Below is a small trained network, with its code and all its weights. Each question gives an input and a target symbol and asks what happens when units are switched off, that is, made to give their printed mean instead of their output.

import numpy as np


def w(rows, s, z=0):
    codes = np.array(rows[::2]) - 128.0
    scale = np.full(codes.shape[1], s)
    scale[-1] = z or s
    return codes * scale


def f(y):
    return np.maximum(y, 0)


def softmax(a):
    e = np.exp(a - a.max(-1, keepdims=True))
    return e / e.sum(-1, keepdims=True)


def log_softmax(a):
    a = a - a.max(-1, keepdims=True)
    return a - np.log(np.exp(a).sum(-1, keepdims=True))


def net(x, mask):
    ids = ['αδεζθμξστφψ'.index(c) for c in x.split()]
    T = len(ids)
    res = E[ids] + P[:T]
    r = res
    for j in range(2):
        rows = slice(2 * j, 2 * j + 2)
        q, k, v = (r @ M[0][rows].T for M in (Q, K, V))
        z = softmax(np.where(np.tri(T) > 0, q @ k.T / 2**0.5, -1e9)) @ v
        o = O[0][rows]
        res = res + np.where(mask[j], z, o[:, -1]) @ o[:, :-1]
    y = f(res @ A[0][:, :-1].T + A[0][:, -1])
    res = res + np.where(mask[2:14], y, B[0][:, -1]) @ B[0][:, :-1]
    return log_softmax(res[-1] @ U[:, :-1].T + U[:, -1])


Q, K, V, O, A, B = {}, {}, {}, {}, {}, {}
E = w([
[227,187,150],'α',
[41,171,128],'δ',
[123,159,86],'ε',
[132,93,64],'ζ',
[167,104,111],'θ',
[164,134,219],'μ',
[96,114,121],'ξ',
[126,157,90],'σ',
[121,160,88],'τ',
[93,55,253],'φ',
[132,145,93],'ψ',
],0.019)
P = w([
[130,255,100],'0',
[140,227,102],'1',
[156,202,111],'2',
[157,176,124],'3',
[163,156,131],'4',
[176,131,145],'5',
[161,162,129],'6',
],0.0057)
Q[0] = w([
[135,171,138],'head 1',
[85,84,107],'head 1',
[79,78,123],'head 2',
[134,165,4],'head 2',
],0.036)
K[0] = w([
[101,137,193],'head 1',
[104,158,35],'head 1',
[49,145,110],'head 2',
[104,5,153],'head 2',
],0.028)
V[0] = w([
[189,144,93],'head 1',
[254,130,139],'head 1',
[150,162,219],'head 2',
[126,203,168],'head 2',
],0.01)
O[0] = w([
[191,164,107,213],'head 1',
[133,226,144,253],'head 1',
[159,88,223,95],'head 2',
[142,170,255,121],'head 2',
],0.0098,0.0037)
A[0] = w([
[93,83,102,146],'neuron 1',
[1,143,172,96],'neuron 2',
[141,48,125,91],'neuron 3',
[65,118,185,71],'neuron 4',
[117,119,111,55],'neuron 5',
[181,150,160,39],'neuron 6',
[187,133,147,51],'neuron 7',
[40,71,69,46],'neuron 8',
[163,96,107,254],'neuron 9',
[37,224,192,89],'neuron 10',
[99,129,63,30],'neuron 11',
[204,199,97,77],'neuron 12',
],0.0099,0.0036)
B[0] = w([
[120,133,149,167],'neuron 1',
[119,253,35,145],'neuron 2',
[87,133,114,138],'neuron 3',
[236,170,92,160],'neuron 4',
[136,126,145,140],'neuron 5',
[108,100,43,194],'neuron 6',
[94,127,69,175],'neuron 7',
[136,173,191,198],'neuron 8',
[126,242,127,194],'neuron 9',
[11,67,150,215],'neuron 10',
[76,17,114,220],'neuron 11',
[231,46,173,255],'neuron 12',
],0.012,0.009)
U = w([
[154,95,162,4],'α',
[55,195,90,43],'δ',
[130,181,135,63],'ε',
[107,102,1,183],'ζ',
[193,211,132,136],'θ',
[31,107,188,232],'μ',
[102,181,116,125],'ξ',
[147,218,156,229],'σ',
[114,149,130,13],'τ',
[131,206,142,112],'φ',
[163,240,149,123],'ψ',
],0.0095,0.0031)

Each question gives the input, a string of symbols that net reads in full, and the target symbol t.
The units are the heads (2 rows each of Q, K, V and O) and the neurons (one row each of A and B). Each row of codes is followed by its name. A weight is (code - 128) times the scale printed after its matrix; where a second scale follows, it is the last column's (O, A, B and U).
mask holds one flag per unit, heads first, then neurons. A switched-off unit (its flag False) gives its mean, the last column of its rows in O or B, instead of its output. The means were averaged over made-up inputs and are rounded, as every weight is.
A unit's drop is (log p(t) with every unit on - log p(t) with that unit switched off) / (log p(t) with every unit on - log p(t) with every unit switched off).
top k neurons: the k neurons with the biggest drops, biggest first
which heads matter: for each layer, one digit per head in row order, 1 if its drop is at least 0.15 and else 0, layers parted by /
drop of u: that unit's drop, to one decimal
input ψ ζ μ σ δ θ, target θ: top neuron => [neuron 10]
input ζ ε μ μ σ, target μ: which heads matter => 11
input ζ ζ τ ζ ζ τ δ, target δ: top 3 neurons => [neuron 2; neuron 12; neuron 8]
input ζ α τ, target α: which heads matter => 10
input ζ σ ζ ζ μ α, target α: top 2 neurons => [neuron 12; neuron 9]
input ζ ψ μ μ ε, target μ: which heads matter => 11
input σ α τ ζ τ δ, target δ: which heads matter => 00
input ζ ζ ζ α α σ σ, target α: top 3 neurons => [neuron 12; neuron 6; neuron 9]
input θ τ ψ τ ε σ, target θ: top 2 neurons => [neuron 10; neuron 11]
input τ ζ ζ ζ ζ μ, target μ: drop of head 2 => 0.3
input ζ τ σ μ σ μ ψ, target μ: drop of head 1 => 0.5
input ζ σ α, target α: drop of head 2 => 0.2
